Below is a small trained network, with its code and all its weights. Each question gives an input and a target symbol and asks what happens when units are switched off, that is, made to give their printed mean instead of their output.

import numpy as np


def w(rows, s, z=0):
    codes = np.array(rows[::2]) - 128.0
    scale = np.full(codes.shape[1], s)
    scale[-1] = z or s
    return codes * scale


def f(y):
    return y / 2 * (1 + np.tanh(0.7978845608 * (y + 0.044715 * y**3)))


def softmax(a):
    e = np.exp(a - a.max(-1, keepdims=True))
    return e / e.sum(-1, keepdims=True)


def log_softmax(a):
    a = a - a.max(-1, keepdims=True)
    return a - np.log(np.exp(a).sum(-1, keepdims=True))


def net(x, mask):
    ids = ['ΘΛΞΠΣαβζημτψ'.index(c) for c in x.split()]
    T = len(ids)
    res = E[ids] + P[:T]
    r = res
    for j in range(2):
        rows = slice(2 * j, 2 * j + 2)
        q, k, v = (r @ M[0][rows].T for M in (Q, K, V))
        z = softmax(np.where(np.tri(T) > 0, q @ k.T / 2**0.5, -1e9)) @ v
        o = O[0][rows]
        res = res + np.where(mask[j], z, o[:, -1]) @ o[:, :-1]
    y = f(res @ A[0][:, :-1].T + A[0][:, -1])
    res = res + np.where(mask[2:6], y, B[0][:, -1]) @ B[0][:, :-1]
    return log_softmax(res[-1] @ U[:, :-1].T + U[:, -1])


Q, K, V, O, A, B = {}, {}, {}, {}, {}, {}
E = w([
[59,116,60,108,84],'Θ',
[161,205,209,50,95],'Λ',
[125,108,95,110,200],'Ξ',
[106,248,113,101,86],'Π',
[110,212,165,36,65],'Σ',
[106,171,129,220,152],'α',
[149,49,176,100,190],'β',
[60,70,122,91,144],'ζ',
[70,124,45,138,166],'η',
[146,207,180,148,123],'μ',
[92,122,197,199,132],'τ',
[106,180,217,158,64],'ψ',
],0.013)
P = w([
[250,62,62,163,88],'0',
[25,168,171,74,143],'1',
[99,198,157,120,188],'2',
[190,210,143,177,132],'3',
[71,54,152,132,26],'4',
[33,139,135,39,170],'5',
[23,183,157,56,216],'6',
[248,180,138,237,127],'7',
[107,122,164,174,81],'8',
[126,102,134,122,137],'9',
[128,220,138,65,119],'10',
],0.013)
Q[0] = w([
[98,249,225,153,121],'h1',
[104,126,103,39,155],'h1',
[145,54,71,108,131],'h2',
[127,145,163,167,97],'h2',
],0.018)
K[0] = w([
[249,94,67,170,54],'h1',
[147,178,140,150,187],'h1',
[44,174,169,105,186],'h2',
[128,106,116,115,93],'h2',
],0.019)
V[0] = w([
[77,184,6,150,103],'h1',
[89,79,133,211,197],'h1',
[86,44,111,54,125],'h2',
[170,146,99,91,216],'h2',
],0.02)
O[0] = w([
[206,168,236,42,87,241],'h1',
[95,141,251,182,244,167],'h1',
[132,242,58,103,163,124],'h2',
[46,204,183,203,10,253],'h2',
],0.015,0.005)
A[0] = w([
[254,199,229,71,51,105],'n1',
[77,53,151,6,253,252],'n2',
[129,186,39,19,37,149],'n3',
[116,23,81,211,46,151],'n4',
],0.0047,0.0044)
B[0] = w([
[86,43,98,105,182,251],'n1',
[251,109,61,188,133,168],'n2',
[242,189,161,230,123,186],'n3',
[67,104,75,71,139,166],'n4',
],0.011,0.019)
U = w([
[180,141,135,62,151,116],'Θ',
[78,103,59,127,53,111],'Λ',
[68,127,220,224,34,205],'Ξ',
[161,60,192,106,11,121],'Π',
[174,144,124,161,74,61],'Σ',
[124,15,246,211,77,1],'α',
[6,105,64,138,178,65],'β',
[123,211,66,61,190,184],'ζ',
[92,85,185,3,174,177],'η',
[26,17,118,94,48,139],'μ',
[120,65,132,226,173,90],'τ',
[94,79,49,55,154,156],'ψ',
],0.0036,0.0068)

Each question gives the input, a string of symbols that net reads in full, and the target symbol t.
The units are the heads (2 rows each of Q, K, V and O) and the neurons (one row each of A and B). Each row of codes is followed by its name. A weight is (code - 128) times the scale printed after its matrix; where a second scale follows, it is the last column's (O, A, B and U).
mask holds one flag per unit, heads first, then neurons. A switched-off unit (its flag False) gives its mean, the last column of its rows in O or B, instead of its output. The means were averaged over made-up inputs and are rounded, as every weight is.
A unit's drop is (log p(t) with every unit on - log p(t) with that unit switched off) / (log p(t) with every unit on - log p(t) with every unit switched off).
The circuit of an input: a set's keep is (log p(t) with only the set's units on - log p(t) with every unit switched off) / (log p(t) with every unit on - log p(t) with every unit switched off). Starting from all 6 units, units are removed one at a time, each time the one whose removal leaves the highest keep (on an exact tie, the one counted first), for as long as the keep stays at least 0.8.
units of the circuit, in order: the units of the circuit, biggest drop first
heads that matter: for each layer, one digit per head in row order, 1 if its drop is at least 0.15 and else 0, layers parted by /
input τ η η Ξ τ η, target η: units of the circuit, in order -> [h1]
input α τ η Ξ η μ Ξ, target Ξ: heads that matter -> 01
input Σ η Ξ η Ξ μ Π, target Σ: units of the circuit, in order -> [n3, h1]
input β μ α η Ξ Ξ τ Π Θ τ Σ, target β: heads that matter -> 10
input η β β τ Ξ Π, target η: units of the circuit, in order -> [h1, n1]
input α Λ Ξ Λ Ξ β ζ Ξ μ ζ ζ, target Ξ: units of the circuit, in order -> [n1, h1]
input η α Ξ Ξ τ β ζ, target Ξ: units of the circuit, in order -> [h2, n1]
input Ξ η Π Ξ τ Ξ τ η ζ ζ Ξ, target η: units of the circuit, in order -> [h1, n3]
input ζ η η η α, target ζ: heads that matter -> 01
input β τ Ξ Π ζ μ Θ τ Π, target β: heads that matter -> 10
input Ξ ψ Ξ η β μ Σ Ξ Λ, target Ξ: heads that matter -> 01
input η Ξ Ξ η η η Θ, target η: heads that matter -> 10
input β η Ξ Ξ Π μ η μ, target β: heads that matter -> 10
input η τ τ τ ψ Ξ Ξ Ξ Λ β, target Ξ: units of the circuit, in order -> [h2, h1]
input Ξ β Ξ Ξ Ξ Π μ, target Ξ: heads that matter -> 01
input Λ Ξ Ξ Ξ η Ξ Ξ μ Ξ Ξ η, target μ: units of the circuit, in order -> [h2, h1, n3]
input Ξ τ ζ Π α η, target ζ: units of the circuit, in order -> [h2, n1]
input μ ζ τ Ξ τ Θ, target τ: units of the circuit, in order -> [h1, n2]
input Π η Λ, target Π: heads that matter -> 11
input τ τ α η, target τ: units of the circuit, in order -> [h1, h2]
input Λ Ξ α β ζ τ Ξ μ Ξ Λ β, target μ: heads that matter -> 11
input ψ α Ξ ζ Π Θ Ξ Π ζ η Λ, target ψ: units of the circuit, in order -> [h2, h1]
input β η ζ Σ ζ Λ β Ξ μ, target β: heads that matter -> 10
